Below is a small trained network, with its code and all its weights. Each question gives an input and a class and asks what happens when units are switched off, that is, made to give their printed mean instead of their output.

import numpy as np


def w(rows, s, z=0):
    codes = np.array(rows[::2]) - 128.0
    scale = np.full(codes.shape[1], s)
    scale[-1] = z or s
    return codes * scale


def norm(h):
    return h / np.sqrt((h * h).mean(-1, keepdims=True) + 1e-5)


def f(y):
    return y / 2 * (1 + np.tanh(0.7978845608 * (y + 0.044715 * y**3)))


def log_softmax(a):
    a = a - a.max(-1, keepdims=True)
    return a - np.log(np.exp(a).sum(-1, keepdims=True))


def net(x, mask):
    res = np.array(x, float).reshape(1, 2) / 4 @ E
    u = 0
    for l in range(3):
        y = f(norm(res) @ A[l][:, :-1].T + A[l][:, -1])
        res = res + np.where(mask[u : u + 4], y, B[l][:, -1]) @ B[l][:, :-1]
        u += 4
    return log_softmax(norm(res)[-1] @ U[:, :-1].T + U[:, -1])


A, B = {}, {}
E = w([
[38,118,121,219,5,211,67,137,70,88,186],'x0',
[75,108,185,155,109,123,227,33,118,212,104],'x1',
],0.0022)
A[0] = w([
[143,129,187,106,140,155,120,147,157,148,75,6],'L0N1',
[229,142,68,14,232,38,157,237,173,91,97,44],'L0N2',
[178,89,170,86,209,45,231,83,119,179,5,44],'L0N3',
[230,240,31,21,197,55,112,132,226,109,124,38],'L0N4',
],0.002,0.0016)
B[0] = w([
[176,40,78,189,81,33,81,165,174,136,205,95],'L0N1',
[66,43,247,251,177,232,84,108,138,92,88,254],'L0N2',
[119,210,33,115,133,52,155,133,33,111,197,221],'L0N3',
[132,143,185,138,55,220,72,82,153,187,82,225],'L0N4',
],0.0024,0.0023)
A[1] = w([
[149,119,46,122,83,123,82,191,109,82,193,29],'L1N1',
[128,146,183,118,145,169,69,187,127,78,106,237],'L1N2',
[192,97,112,119,163,102,92,156,209,102,99,50],'L1N3',
[139,154,2,123,106,122,79,212,111,69,187,2],'L1N4',
],0.0045,0.00086)
B[1] = w([
[186,82,53,105,136,89,241,142,196,132,3,211],'L1N1',
[204,165,70,127,126,134,93,118,78,81,105,252],'L1N2',
[50,163,240,124,22,218,106,176,22,164,166,162],'L1N3',
[176,116,63,213,119,72,164,62,201,118,96,230],'L1N4',
],0.0035)
A[2] = w([
[133,150,183,90,139,132,140,81,120,132,124,212],'L2N1',
[128,127,115,76,182,17,180,130,142,165,176,76],'L2N2',
[26,86,177,141,75,218,137,133,129,146,168,12],'L2N3',
[163,159,181,105,149,206,1,202,71,97,122,29],'L2N4',
],0.0047,0.0011)
B[2] = w([
[130,128,94,149,56,118,104,137,124,72,133,174],'L2N1',
[168,164,201,64,125,19,135,150,50,59,150,183],'L2N2',
[123,71,251,121,158,233,152,21,221,158,154,214],'L2N3',
[158,142,157,57,106,217,52,254,79,125,140,253],'L2N4',
],0.0042,0.0043)
U = w([
[146,139,153,106,125,193,63,202,99,124,127,209],'0',
[134,159,159,97,141,10,154,121,80,116,146,192],'1',
[160,110,24,188,106,100,144,126,175,102,88,200],'2',
[90,92,194,153,119,182,149,58,175,156,155,177],'3',
[101,131,100,134,148,109,115,142,152,148,162,4],'4',
[102,124,114,138,149,111,126,145,140,146,131,43],'5',
[104,119,104,135,151,100,110,145,149,164,149,18],'6',
],0.013,0.0038)

Each question gives the input, the list of numbers given to net, and the class t.
The units are the neurons (one row each of A and B). Each row of codes is followed by its name. A weight is (code - 128) times the scale printed after its matrix; where a second scale follows, it is the last column's (A, B and U).
mask holds one flag per neuron, layer by layer. A switched-off neuron (its flag False) gives its mean, the last column of its row in B, instead of its output. The means were averaged over made-up inputs and are rounded, as every weight is.
A unit's drop is (log p(t) with every unit on - log p(t) with that unit switched off) / (log p(t) with every unit on - log p(t) with every unit switched off).
unit that matters most: the unit with the biggest drop
k most important neurons: the k neurons with the biggest drops, biggest first
drop of u: that unit's drop, to one decimal
input [-7,0], class 0: unit that matters most -> L0N2
input [0,6], class 1: 4 most important neurons -> [L0N2; L1N3; L0N4; L2N2]
input [2,1], class 3: 3 most important neurons -> [L0N3; L1N2; L2N3]
input [0,8], class 1: 2 most important neurons -> [L0N2; L1N3]
input [8,0], class 2: 2 most important neurons -> [L0N2; L0N4]
input [6,1], class 3: 2 most important neurons -> [L0N3; L1N2]
input [1,-7], class 2: 2 most important neurons -> [L1N4; L1N1]
input [8,-7], class 2: drop of L0N2 -> 0.0
input [8,-1], class 2: drop of L0N2 -> 0.1
input [-8,-1], class 0: drop of L0N2 -> 0.1
input [1,-8], class 2: 2 most important neurons -> [L1N4; L1N1]
